Below are the code and all the weights of a small trained network. Each question names an input and a class and asks about switching units off, where a switched-off unit gives its printed mean instead of its output.

import numpy as np


def w(rows, s, z=0):
    codes = np.array(rows[::2]) - 128.0
    scale = np.full(codes.shape[1], s)
    scale[-1] = z or s
    return codes * scale


def f(y):
    return np.maximum(y, 0)


def log_softmax(a):
    a = a - a.max(-1, keepdims=True)
    return a - np.log(np.exp(a).sum(-1, keepdims=True))


def net(x, mask):
    res = np.array(x, float).reshape(1, 6) / 4 @ E
    y = f(res @ A[0][:, :-1].T + A[0][:, -1])
    res = res + np.where(mask, y, B[0][:, -1]) @ B[0][:, :-1]
    return log_softmax(res[-1] @ U[:, :-1].T + U[:, -1])


A, B = {}, {}
E = w([
[190,31,208,85,196,62,142,176],'x0',
[178,98,125,206,177,151,173,65],'x1',
[194,187,146,70,175,241,129,103],'x2',
[150,174,171,251,128,85,28,90],'x3',
[140,119,43,106,176,105,83,138],'x4',
[132,128,130,129,127,125,128,129],'x5',
],0.011)
A[0] = w([
[145,83,75,208,161,141,206,69,38],'neuron 0',
[125,158,74,166,87,144,160,77,33],'neuron 1',
[101,112,103,126,88,96,127,164,80],'neuron 2',
[109,96,82,83,108,145,223,136,2],'neuron 3',
[140,108,4,128,189,112,88,130,128],'neuron 4',
[75,69,95,181,92,60,168,115,57],'neuron 5',
[76,175,70,139,98,159,128,143,39],'neuron 6',
[104,134,186,156,79,150,195,122,166],'neuron 7',
],0.013,0.0072)
B[0] = w([
[93,155,107,31,95,107,38,179,222],'neuron 0',
[176,79,171,128,181,95,135,145,198],'neuron 1',
[139,146,98,82,143,150,108,110,182],'neuron 2',
[155,170,167,229,139,91,48,113,235],'neuron 3',
[100,115,176,145,28,139,220,13,220],'neuron 4',
[185,162,150,115,169,194,136,115,244],'neuron 5',
[165,75,136,95,173,94,105,159,205],'neuron 6',
[97,100,97,117,51,121,192,6,233],'neuron 7',
],0.013,0.012)
U = w([
[135,157,151,235,98,100,50,105,128],'0',
[163,1,167,93,151,74,150,138,99],'1',
[117,119,129,122,106,143,126,117,252],'2',
[172,182,124,94,140,239,142,101,104],'3',
[83,101,145,127,69,133,167,102,79],'4',
[68,148,127,62,78,118,75,147,159],'5',
[68,119,77,153,118,156,167,149,128],'6',
[67,132,115,166,125,138,120,175,90],'7',
],0.013,0.015)

Each question gives the input, the list of numbers given to net, and the class t.
The units are the neurons (one row each of A and B). Each row of codes is followed by its name. A weight is (code - 128) times the scale printed after its matrix; where a second scale follows, it is the last column's (A, B and U).
mask holds one flag per neuron, in row order. A switched-off neuron (its flag False) gives its mean, the last column of its row in B, instead of its output. The means were averaged over made-up inputs and are rounded, as every weight is.
A unit's drop is (log p(t) with every unit on - log p(t) with that unit switched off) / (log p(t) with every unit on - log p(t) with every unit switched off).
The circuit of an input: a set's keep is (log p(t) with only the set's units on - log p(t) with every unit switched off) / (log p(t) with every unit on - log p(t) with every unit switched off). Starting from all 8 units, units are removed one at a time, each time the one whose removal leaves the highest keep (on an exact tie, the one counted first), for as long as the keep stays at least 0.8.
units of the circuit, in order: the units of the circuit, biggest drop first
most important unit: the unit with the biggest drop
top k neurons: the k neurons with the biggest drops, biggest first
input [-8,6,1,1,8,-3], class 1: top 3 neurons	[neuron 1; neuron 6; neuron 7]
input [2,8,-3,-1,3,0], class 5: units of the circuit, in order	[neuron 0]
input [-5,1,-2,0,4,1], class 1: units of the circuit, in order	[neuron 6; neuron 1]
input [-3,-6,-6,-4,6,3], class 3: top 2 neurons	[neuron 5; neuron 2]
input [-2,5,5,3,3,5], class 2: units of the circuit, in order	[neuron 5; neuron 3]
input [1,-8,-8,-6,-1,-3], class 3: units of the circuit, in order	[neuron 5; neuron 2]
input [1,2,6,1,7,6], class 4: units of the circuit, in order	[neuron 4; neuron 5]
input [-6,6,4,3,0,2], class 1: units of the circuit, in order	[neuron 1; neuron 3; neuron 5]
input [-7,3,2,7,-8,-5], class 4: top 2 neurons	[neuron 7; neuron 3]
input [-6,0,-5,1,5,-4], class 1: units of the circuit, in order	[neuron 6; neuron 1]
input [-4,-7,2,6,-5,5], class 5: top 4 neurons	[neuron 3; neuron 4; neuron 5; neuron 6]
input [0,-5,3,6,-7,-3], class 4: top 2 neurons	[neuron 3; neuron 7]
input [-1,7,-8,4,-2,3], class 3: top 2 neurons	[neuron 5; neuron 3]
input [-2,-1,0,4,-5,0], class 4: most important unit	neuron 3
input [0,6,1,4,0,2], class 5: units of the circuit, in order	[neuron 0; neuron 3]
input [-7,1,-1,3,1,-6], class 1: units of the circuit, in order	[neuron 1; neuron 6]
input [-6,-1,-8,2,0,2], class 3: top 2 neurons	[neuron 5; neuron 2]
input [5,6,-3,-2,1,4], class 5: top 2 neurons	[neuron 0; neuron 1]
input [-5,-1,3,-5,-6,-3], class 4: top 3 neurons	[neuron 7; neuron 5; neuron 0]
input [0,-8,3,7,-1,-5], class 5: top 4 neurons	[neuron 3; neuron 5; neuron 1; neuron 4]
input [-6,6,-5,-3,1,2], class 1: units of the circuit, in order	[neuron 1]
input [-1,-5,-2,4,-3,0], class 5: top 2 neurons	[neuron 3; neuron 4]
input [1,1,-8,6,-2,-7], class 3: units of the circuit, in order	[neuron 5; neuron 3]
